Each row is followed by its class number.
[-178   99  304   70  190   78   79 -109 -401  195  142  140  -22  302
 -413 -427  301  -37  -25 -117 -244 -580 -130  242 -431  280 -123  321
   14  155 -268   33  -37   92  535   52   73] => 11
[  21  226  214  -23  332 -107  201   17 -412  176  -45   25 -229  236
 -117 -216  223   98   68 -147 -325 -597 -148   92 -191   44   41  313
   35  174 -259  -21  -76  -34  574 -245   37] => 0
[-117 -222  -41  164   36  142  -35 -168  167   49  344  131   66    1
 -239  160  252  -89  -39 -264 -131   99  161   62 -296   85  -92  -48
  122 -109  -59  179 -126  203  -93  -31  332] => 2
[  -4  -59  -86  -11  304  -76  168  125    5   49  149   18 -324   -9
  194  331   81  171   73 -270 -248  -85   88  -50  102 -117   83   51
    7  -91   25  112 -104   57  138 -476   24] => 3
[-132 -168  -74  162  395  178  294   31  -66    4  -91   -8  -85    0
 -121   72   71   49  -55 -255 -241 -178  117   73 -136 -126  -67  177
  -18  -43  -44   96 -253  126  256 -164   89] => 10
[ 214  106  286   -5 -244  -57 -108   79  207  122 -141 -294   72 -137
   10  150   44  -22   31 -139   54  144 -235 -114  136  217 -171  -32
  269   39 -189  154   -9  -22  319   69   -7] => 10
[  85  234  299 -117 -331   15 -198  174  659 -102  126 -191   38  -69
 -138  471 -149 -143  227 -121   -3  487 -161  -97   40  -30  -90 -316
  254   65 -180   67   97   82 -268   77  -24] => 8
[ -91  111  166  -49 -106  140  115 -182  193  -38   47 -116 -237  -59
 -233  310  172  147  200 -200 -196   65  -13   97  -98 -338 -123 -194
  126   10 -204   36 -376  211  -84  -49  322] => 8
[-101  -97   39    9  262   28   37   70 -172   58   44  108 -246  178
   12  150   67   48   24 -194 -221 -312   29   96  -42 -157   52  183
   -4  -65   39   48  -72  -62  206 -260 -151] => 6
[ -78   27  150   65  263  173  335 -134 -303   72 -202 -106  -18  100
 -239  -39  238   89   10 -217 -273 -338  -61  165 -288  -20  -91  173
  -21  137 -253  -54 -222  154  492 -109  182] => 1
[-156  -42  271  158  -53  290   61 -220  160  127  210  124  110   34
 -454  195  273  -98  185 -129  -75   30   54   79 -290  -56  -48   -6
  135   98 -261   83 -277  160   12  107  360] => 3
[  32  119   59 -252   54 -115  -12   83  211  -67  365   43 -519   97
  217  503   -7  127  390 -122  -90   71    7  -56  196 -272  217 -229
  -43  -37   89  -84   30   17 -193 -402 -154] => 7
[-105  192  551   28 -218  212  -31 -188   30   19  167   41 -110  251
 -518 -121  209 -204  292  -99  -12 -186 -119  129 -281   -9   83   29
  191  265 -281  -43 -133  137  -34  426  335] => 9
[ -43  270  324 -230 -192  -71 -227  264  455 -104   79 -288 -197   33
  -97  -45    1 -101  184 -195 -122  151 -299 -173  178  108   28  -45
  266  142 -311  133   42   16 -162   22 -107] => 2
[ -98  -89  -88  127  355  137  350  -63  -68  130  -36  -17 -102  -41
   -6  243  237  181    5 -205 -286 -161   93   43  -75  -65  -66   88
   -4  -82  -99   73 -277  189  293 -322  172] => 8
[ -93   25  175  122  247   10  246  -66 -168  149   27  -61 -306   71
  -33  -50  226  169  -16 -178 -366 -372   12  145 -209 -104  -61  186
   37   35 -132  112 -186   81  448 -255  145] => 10
[ 239 -216 -221  244   99 -121 -124  129 -166  300 -247 -131  522 -112
   32  -89  -33   25 -514  -77 -100  -90  -42  -17 -145  632 -410  322
  197 -132    6  257  103  -76  853 -132 -105] => 4
[ -55 -100  -32  -30   48  130   82   10  196  -83   71  -20 -167    3
 -104  463   29   84   84 -232 -145  127  109  -11   14 -252  -32 -125
  -15  -48   18  -16 -103  171 -171 -113  115] => 11
[  79   19  -89 -170  395 -353   63  174 -162  108  262  203 -656  133
  386  254  119  311  124  -92 -281 -380  -13  139   18 -103   40   84
  -90 -211  130  -46  141  -28  332 -623 -415] => 4
[-140    5  393  127 -114  199   -6 -194   11  205   23  -65  169  127
 -368 -109  427 -145   40 -158 -144 -179 -158   66 -316  242  -91  201
  272  169 -356  100 -237  177  233  138  302] => 2
[ 147 -103  -70  133   58   35   -7  132  305  115  -55 -186  215 -221
 -176  296   63    6  -99 -260  -90  274  -33  -54    8  282 -256  -13
  223 -104 -185  273  -59   42  281  -60   83] => 9
[ -66  227  391 -168  111   70  104  -22  232 -116  226  -65 -500  154
 -221  207  225  -24  451 -248 -177 -144 -124   16   18 -293  203 -100
   11  144 -206  -72 -145  152 -143 -102   86] => 8
[ 107  126   88   13   -2 -171 -113  237  491   -1  217  -83 -196 -105
  -10  297  -35   -2   83 -247  -51  194  -42 -170  119   54 -165 -129
  180 -113  -28  205   52  185    5 -123  -43] => 3
[  77 -145  -27  160   94  -18  -15  132 -204  294 -317 -244  338 -152
  -40 -131   50   59 -370 -169  -82 -170 -210   12  -27  534 -494  309
  156  -53 -167  267  -75  -11  822  -57 -130] => 0
[  24 -139 -175  -64  249 -125   29  139  283  -61  322  123 -471 -161
  167  595   22  189  127 -245  -98  154  175  -25  173 -309    8 -185
 -105 -254  196   38   62  144 -175 -434 -170] => 7
[-111  -16  296   95 -310  234  -81 -201  534   -5  289   13   -6 -120
 -338  543  218  -74  167 -116  -63  388   79   43 -116 -244  -60 -269
  185  -29 -117  110 -204  259 -379  166  406] => 5
[ -86  209  341  -12  104  188  292 -118   24  -74   -6 -121 -228   78
 -295  -32  204   31  302 -231 -228 -126  -31   44 -191 -223  119  -10
   55  208 -316  -45 -221  109  150  -24  289] => 1
[ -85  220  305 -137   90   60  201  -63  121  -54  206  -12 -467   78
  -60  177  103   81  331 -166 -219  -98  -56  101  -25 -403  173 -151
   41   52 -177  -27  -80   51  -64 -135   54] => 6
[ -50  226  332  -11  -47  180  214 -244  105  -25  -97 -129 -186    0
 -406   86  260   59  277 -191  -67  -46  -28   36 -269 -251  -53 -166
   -7  216 -353  -83 -205  315  -69  168  345] => 8
[ -68  110  225 -380 -102  -44    2  -90  486 -261  536  131 -705   78
   23  532  -10   94  546 -178  -16  228   92  -26  258 -706  364 -499
  -82  -11   24 -134  103   82 -804 -145  -75] => 0
[  -6  -72   96   44 -104  -75 -223   -8  553  120  595  115 -262 -123
  218  648  201   32  210   -1 -112  297   29   74   99  -69   91 -219
  229 -320  123  178  -65   72 -241 -326    1] => 2
[ -62   47  232   54   49  300  397 -222 -188  -10 -420 -169    5  101
 -370 -144  230   78  118 -178 -155 -236   34   34 -293 -234   27  141
   51  322 -363  -84 -311  124  158  209  392] => 4
[-266  -93  360   10 -151  322  -56 -107  239  -13  361  149 -143  222
 -422  157  126 -180  332 -172 -100   30   84   67  -94 -146  192  -25
  193  125 -186   46 -151   -8 -245  180  213] => 5
[  54 -157 -138  -27  143 -193 -198  112  265   75  593  229 -343   37
  310  515   25   98  162 -137 -144   73  132   17  137   19   69 -120
  159 -311  224  137   30   20  -37 -482 -111] => 7
[-159 -175  101   78  -99  264  -30 -143   50  114  185  157   66  114
 -297  107   94  -43   24 -125 -131  -24   90  158 -240   47  -99   26
  174  -35 -111   92  -87  -15  -33  128  167] => 2
[  -4  299  350 -225 -121  -12   96  -67  370 -209  246  -70 -529  107
 -109  339  152   66  575 -189  -88  129  -20  -68   54 -527  332 -317
   83  172 -200 -139 -104  141 -462 -121  192] => 6
[ -15    5   23   96   57   92  -33  213 -118  196 -199  -91  272  118
 -307  -63  105  -28 -170 -128 -163 -134 -135  -77 -196  450 -174  321
   72  144 -276  113   90  -17  483    6  -67] => 4
[  48  347  302   21 -480  148  -93   85  597 -154  -18 -268  116 -134
 -323  285 -103 -149  233 -180  149  463  -98 -250   24  -98 -141 -305
  245  186 -190   98 -123  237 -326  360  316] => 1
[-107  -77  140  317 -174  457  159 -177   20   66 -590 -319  804  -58
 -725 -279  229 -301 -211 -211   -6  116  -85  -66 -398  293 -214  243
  299  309 -534  157 -414  170  210  543  557] => 3
[-218   52  332  -20   21  229    7  -48   -3   80  201   20  -45  255
 -345 -195  112 -123  214 -111 -165 -191 -101  108 -267   54   49   99
   96  235 -349   55  -81    6  118   95  100] => 5
[-209   61  399  -35 -182   70 -133  -70  269   -3  482  119 -434  202
 -150   99   95  -53  343 -144 -136  -50    6  140 -138 -187  122 -112
  211   24  -88   81  -91   96 -217   31  107] => 2
[  10  356  326  -75   97 -244  -84   94  -52  121  575  175 -502  183
  -27   24  254  104  346  -53 -172 -272 -166  110 -238  138   63  -22
  -23   50 -169    6  150  106  328 -311  -40] => 2
[  33  -19   73  155  -99  275  168  -95  144  137 -386 -297  711 -231
 -426  -63  102 -150 -264 -172  -44  222 -183  -29 -109  267 -316  104
  319   81 -391  213 -262   89  386  254  259] => 9
[-148 -199   74   79  -82  176 -170    4  292   58  291  104   66   35
 -118  306   40 -110   78 -105  -89  166   79   77  -56   42  -65  -57
  139 -110  -19  137  -75   15  -96  -21   37] => 5
[-126   14   30   30   39  212  297 -117  124   -3   26   29 -199 -137
 -201  384  125  183  153 -208  -68   97  150   -5  -62 -437  -72 -152
 -125    2  -94   38 -235  211 -156  -70  212] => 3
[-103  160  230   41   11  172  287 -216  -74  -44 -102 -131 -110   35
 -342   61  262   70  175 -216 -152  -90   20   36 -337 -211  -54  -45
  -80  223 -271  -87 -250  257   94  -19  383] => 3
[-222  156  485   83 -268  339  -58 -231  296    0  263  -36   23  138
 -407   88  176 -170  332  -93 -128   73  -85   88 -229  -75  107 -119
  349  168 -333   64 -334  203 -196  265  495] => 1
[ -95   41  249   69  208   78   72  -78 -245  184   78   79  -57  236
 -272 -301  262  -79   43 -155 -210 -423 -130  146 -313  243   -5  285
  136  105 -280   73  -93   42  416   28   98] => 9
[  90  168  167  -68 -174  -57 -182  246  477  -23  229 -106 -171  -84
  -89  399   -9  -18  238 -214   22  247 -154 -163  197   34  -87 -158
  142  -41  -64  143   35   58  -44  -96 -106] => 6
[ 110   89  125  -62 -434   41 -180  115  651  -36  139 -207   38 -248
  -60  481  -23   13  166 -171  132  526 -109 -249  237   -9 -110 -299
  199  -30  -91  181   24  115 -341   80   63] => 11
[ -11  264  231 -145  -41   -6  245 -101  187  -86  129  -63 -465  -13
  -37  281  174  160  369 -253 -130   -4   -7  -80   39 -383  104 -244
   43  137 -202  -57 -174  259 -208  -93  296] => 0
[ 142  -69 -120  122 -178  -59 -169  211  485   14  -29 -157  102 -250
  -13  475  -42   61 -125 -152  -22  408  -27 -138  137  152 -305 -114
  227 -227   61  229  -42  122   50  -59    7] => 10
[ -40  149  162  -86  222   87  206   27 -110  -65  -57  -46 -302  146
 -152  -27   91   80  147 -185 -205 -266  -98   75 -163 -144  117   91
  -55  110 -166  -88    5  110  203  -54  -20] => 9
[ 168  263   94 -177   18 -317 -157  290  387  -13  228  -51 -275  -46
   88  236   66   27  128 -178  -74  132 -188 -176  206  172  -35 -114
  173  -69 -109   98  205  115  -47 -191 -178] => 1
[ 164  177  245  -12  -38 -180 -124  243  187   81   53 -147 -229  -53
  -23  144   11  -12   60 -175   -8  -42 -158  -81  124  150 -148   25
  154   -2  -53  163   99    7  283  -14 -150] => 4
[ 183  172   12    9  -68 -210 -215  333   -8  175  -41  -78   56  -90
   48  188  -96   93 -157  -82  -37  -75 -190  -69   77  344 -345  116
   95  -48   -2  170  170  -51  505 -153 -234] => 5
[  77  173  288   48 -227   27   36   -4  351    1  -84 -261   69 -130
 -145  165   69  -67   98 -165   11  236 -161  -65 -102   43 -183 -161
  169   88 -218  102  -15  150   30  119  104] => 1
[  21   58  158   31   34  116  241  -47 -139   69  -49  -48 -191   75
 -147   81  112  161  185 -152 -162 -182    5   54 -121 -123   68   95
   31  145 -176  -16 -168   10  328  -95  178] => 10
[  73   56  108  133 -104   -2  -57   97   39  160 -154 -158  242   14
 -198  -27   40  -38  -76 -161  -60  -68 -114  -59 -183  370 -329  124
  179  126 -225  164  -22   10  405   38   50] => 8
[ 210 -119  -12   20  100 -208  -46  230   76  248  -75  -94    4 -108
  210  302   96  150 -179 -196 -141  -54 -117  -52  100  305 -278  163
  154 -124  -32  216  139  -57  528 -311 -283] => 11
[-146   54  286  120  -30  214   76 -143  293   50  344   52  -34  -12
 -307  163  248  -87  180 -172 -152   65   21   85 -251  -98  -30  -86
  122   12 -195  125 -173  187   68   18  260] => 2
[  97  -95  -92  -67  339 -169  160    1 -508  261  -23  123 -131  145
  208  103   99  255 -139  -85 -299 -478  -52  192  -54   68  -67  255
  -25  -62  -29   -6   31 -159  715 -469 -204] => 9
[ -78  -58  180   83  -24  141 -105  -62  150  135  336   90   80   23
 -125  230  102  -98   48  -54 -127   76  -24  102  -34   48   13    6
  268  -86  -68  170 -148  -27   25  -47  173] => 1
[ 299  285  219  -84  -10 -273 -114  247  263   42   38 -222  -69  -57
    3  138   45   18   73 -182 -104   61 -286  -56   17  234  -94  -22
  225    3 -202  126  181   42  449 -176 -176] => 6
[ 235  293  273 -131  -63 -269 -236  251  379    5  243 -136 -336   66
   91  310   -4  -50  196 -147  -89   81 -262  -73   44   99   70 -145
  230  -37  -96   66  284   70   88 -137 -188] => 8
[ -33  -10  230  165 -122  131   -6 -132  100  140  195   30   85  -27
 -149  153  104   -3   20  -49 -124  -13   18  151 -258  -22  -96   17
  182   11  -84  138 -127   60  171    3  239] => 2
[-204  209  564   63 -248  291   46 -184   95   22   78 -111 -142  165
 -440 -163  215  -64  336 -169 -112 -101  -78   61 -305 -125   18    3
  190  286 -367   60 -287  139   53  250  382] => 6
[  95   19    6    0 -186 -123 -225  133  502  147  177 -160   -8 -214
  105  497  108   25  -17 -120  -20  398  -57 -228  214  168 -162 -158
  203 -131  -64  204   24  107   31 -183  -33] => 9
[-161 -457 -228  171  312   58  -92   72   44  187  331  239  -53   84
   76  307  204    9  -91 -191 -212  -69  214   24  -63  197  -49  187
   44 -223  103  202  -58   16   93 -361  -61] => 7
[ 150  353  196 -245 -445  -91 -260   79  899 -149  432 -152 -246 -165
  -54  673  -69  -22  418 -110  123  687  -89 -261  320 -216   90 -610
  251  -59  -95   69   70  196 -706   26  130] => 3
[ -29  -32  -36 -120  253 -116  104   49   -7   73  218  108 -387  -14
  177  291  245  203   60 -177 -170 -148   -5  -46  122 -156   55   10
 -148 -114   35    2   92   88   14 -422 -169] => 0
[  26  192  248   72  -95   32  -22  113  133   25  -88 -235  139  -30
 -388  -82   46  -75   21 -154  -38   27 -204  -22 -182  235 -244   45
  130  162 -303   96  -17  150  379  142   69] => 5
[ 204 -316 -301   -2  117 -270 -217  324  113  219  102  127   45  -67
  431  453  -50   67 -220  -93  -72   35   14 -136  322  232 -113  182
  125 -281  271  205  201 -306  191 -481 -437] => 11
[-150  128  362   18 -129  119  -94  -74  401    4  530  100 -322  137
 -238  305  106  -65  376 -131 -131   86    3   81 -133 -239   77 -224
  157   43 -141   78 -122  188 -254   24  250] => 9
[ -77 -168  -99  182  263  169  271  -66  -48  142 -135  -14   19  -72
  -28  235  137  121  -69 -181 -258 -100  181   17  -57 -140  -90  158
   72  -69  -44  105 -379   68  335 -257  219] => 3
[-115   91  226  115  351   85  325  -13 -588  114 -428 -140  -57  261
 -271 -415  177   32  -82 -197 -352 -638 -160  218 -434  190 -146  432
  -12  231 -320  -47 -199   93  856  -22   51] => 7
[-212  169  389  126 -194  132 -108  -65  321   -6  333   -4 -204   84
 -241   82   85 -135  200  -29 -158   69    0   76 -194 -221   71  -95
  167   91 -111  113 -216  179 -156  147  317] => 11
[ 236   22   44  -11  -18 -172 -195  221  144  110  -52 -134  205  -38
   25  177  -85   -2  -85 -149  -20   76 -183  -36  -28  348 -229   18
  157  -43 -114  122  267  -43  391 -160 -284] => 6
[  85  409  385 -352  101 -210  178   35 -205  -20  143   37 -633  246
  -52  -41  269  160  456 -209 -141 -464 -239   28   95 -178  207   45
  -58  218 -219 -155   10  -39  151 -245 -124] => 6
[-124 -351  -86  305  195  300  105 -143 -370  368 -142   40  486   33
 -201 -134  222   13 -387  -98 -249 -307   20  197 -285  447 -264  411
  186 -101 -149  213 -231   25  767  -13  165] => 4
[ 331   14 -107  -84   15 -473 -303  399   60  219   23  -96 -164 -115
  398  252   96  172 -229 -104  -96  -66 -237 -142  354  459 -193  224
  189 -243  168  199  229 -129  546 -438 -416] => 9
